Below is a small trained network, with its code and all its weights. Each question gives an input and a class and asks what happens when units are switched off, that is, made to give their printed mean instead of their output.

import numpy as np


def w(rows, s, z=0):
    codes = np.array(rows[::2]) - 128.0
    scale = np.full(codes.shape[1], s)
    scale[-1] = z or s
    return codes * scale


def norm(h):
    return h / np.sqrt((h * h).mean(-1, keepdims=True) + 1e-5)


def f(y):
    return y / 2 * (1 + np.tanh(0.7978845608 * (y + 0.044715 * y**3)))


def log_softmax(a):
    a = a - a.max(-1, keepdims=True)
    return a - np.log(np.exp(a).sum(-1, keepdims=True))


def net(x, mask):
    res = np.array(x, float).reshape(1, 3) / 4 @ E
    u = 0
    for l in range(3):
        y = f(norm(res) @ A[l][:, :-1].T + A[l][:, -1])
        res = res + np.where(mask[u : u + 9], y, B[l][:, -1]) @ B[l][:, :-1]
        u += 9
    return log_softmax(norm(res)[-1] @ U[:, :-1].T + U[:, -1])


A, B = {}, {}
E = w([
[98,29,22,152,35],'x0',
[169,20,140,173,117],'x1',
[78,92,253,162,14],'x2',
],0.0027)
A[0] = w([
[115,52,128,132,91,94],'L0N1',
[173,137,115,92,209,146],'L0N2',
[80,163,145,3,142,82],'L0N3',
[130,36,120,171,153,6],'L0N4',
[203,131,78,159,183,4],'L0N5',
[127,189,242,142,145,110],'L0N6',
[16,163,136,97,24,80],'L0N7',
[115,197,66,165,193,102],'L0N8',
[41,75,179,132,109,96],'L0N9',
],0.005,0.0024)
B[0] = w([
[105,105,121,80,122,184],'L0N1',
[198,209,127,104,114,225],'L0N2',
[129,74,97,168,130,167],'L0N3',
[148,67,106,157,73,126],'L0N4',
[93,165,115,104,40,133],'L0N5',
[95,181,174,252,146,255],'L0N6',
[186,202,138,139,23,241],'L0N7',
[151,127,39,100,180,213],'L0N8',
[151,214,25,86,140,183],'L0N9',
],0.0031,0.0017)
A[1] = w([
[159,1,125,134,106,1],'L1N1',
[130,117,122,119,123,33],'L1N2',
[88,88,54,91,135,95],'L1N3',
[85,141,73,57,191,126],'L1N4',
[114,103,94,137,74,94],'L1N5',
[132,14,117,99,118,76],'L1N6',
[161,154,33,46,241,54],'L1N7',
[79,133,100,104,140,107],'L1N8',
[137,153,128,105,219,201],'L1N9',
],0.0066,0.0015)
B[1] = w([
[69,85,51,128,183,178],'L1N1',
[102,145,161,97,110,115],'L1N2',
[94,128,233,199,163,170],'L1N3',
[232,103,180,185,95,175],'L1N4',
[139,105,168,30,147,161],'L1N5',
[76,99,118,77,211,171],'L1N6',
[195,169,72,162,2,253],'L1N7',
[162,129,171,146,115,130],'L1N8',
[207,84,93,58,129,186],'L1N9',
],0.005,0.0046)
A[2] = w([
[170,189,165,86,119,101],'L2N1',
[87,54,115,114,205,38],'L2N2',
[132,121,94,77,35,88],'L2N3',
[156,149,69,126,154,119],'L2N4',
[146,84,125,111,199,248],'L2N5',
[130,171,145,120,95,43],'L2N6',
[151,142,156,94,254,8],'L2N7',
[115,92,174,163,109,255],'L2N8',
[177,140,128,160,114,94],'L2N9',
],0.0082,0.0008)
B[2] = w([
[101,63,110,160,130,232],'L2N1',
[94,110,2,124,126,243],'L2N2',
[163,151,153,58,154,251],'L2N3',
[141,149,159,139,98,183],'L2N4',
[89,97,128,94,148,174],'L2N5',
[82,81,123,134,141,181],'L2N6',
[153,33,118,121,165,154],'L2N7',
[103,158,68,133,135,180],'L2N8',
[146,130,122,147,155,216],'L2N9',
],0.0079,0.0028)
U = w([
[244,173,93,134,93,200],'0',
[34,191,199,215,110,177],'1',
[113,153,130,122,147,8],'2',
[110,158,129,121,150,1],'3',
[111,152,131,124,143,6],'4',
[156,68,167,192,222,130],'5',
[58,86,21,84,142,203],'6',
[86,181,150,6,55,132],'7',
],0.015,0.0066)

Each question gives the input, the list of numbers given to net, and the class t.
The units are the neurons (one row each of A and B). Each row of codes is followed by its name. A weight is (code - 128) times the scale printed after its matrix; where a second scale follows, it is the last column's (A, B and U).
mask holds one flag per neuron, layer by layer. A switched-off neuron (its flag False) gives its mean, the last column of its row in B, instead of its output. The means were averaged over made-up inputs and are rounded, as every weight is.
A unit's drop is (log p(t) with every unit on - log p(t) with that unit switched off) / (log p(t) with every unit on - log p(t) with every unit switched off).
The circuit of an input: a set's keep is (log p(t) with only the set's units on - log p(t) with every unit switched off) / (log p(t) with every unit on - log p(t) with every unit switched off). Starting from the 12 units with the biggest drops (on a tie, the unit counted first), units are removed one at a time, each time the one whose removal leaves the highest keep (on an exact tie, the one counted first), for as long as the keep stays at least 0.8.
circuit, biggest first: the units of the circuit, biggest drop first
k most important neurons: the k neurons with the biggest drops, biggest first
top k neurons in layer l: the k neurons of layer l with the biggest drops, biggest first
drop when u is switched off: that unit's drop, to one decimal
input [2,-5,1], class 7: circuit, biggest first => [L0N7, L1N7, L2N2]
input [-6,-2,2], class 5: circuit, biggest first => [L1N7, L2N7]
input [-8,-8,4], class 5: circuit, biggest first => [L2N7, L2N1]
input [-3,0,1], class 5: circuit, biggest first => [L1N7]
input [-6,5,4], class 1: 3 most important neurons => [L0N6, L1N6, L0N8]
input [6,2,8], class 7: 4 most important neurons => [L0N7, L2N3, L0N9, L2N1]
input [1,-5,4], class 1: top 3 neurons in layer 1 => [L1N9, L1N7, L1N1]
input [-8,-1,4], class 5: 2 most important neurons => [L1N7, L2N7]
input [-2,4,3], class 1: 2 most important neurons => [L0N6, L1N6]
input [2,0,7], class 7: 2 most important neurons => [L2N3, L1N3]
input [-7,-6,4], class 5: drop when L1N6 is switched off => -0.1
input [-5,-2,2], class 5: drop when L1N7 is switched off => 0.6
input [7,-5,-1], class 7: drop when L0N7 is switched off => 0.4
input [-8,2,-2], class 5: most important neuron => [L0N6]
input [4,-5,1], class 7: drop when L0N7 is switched off => 1.5
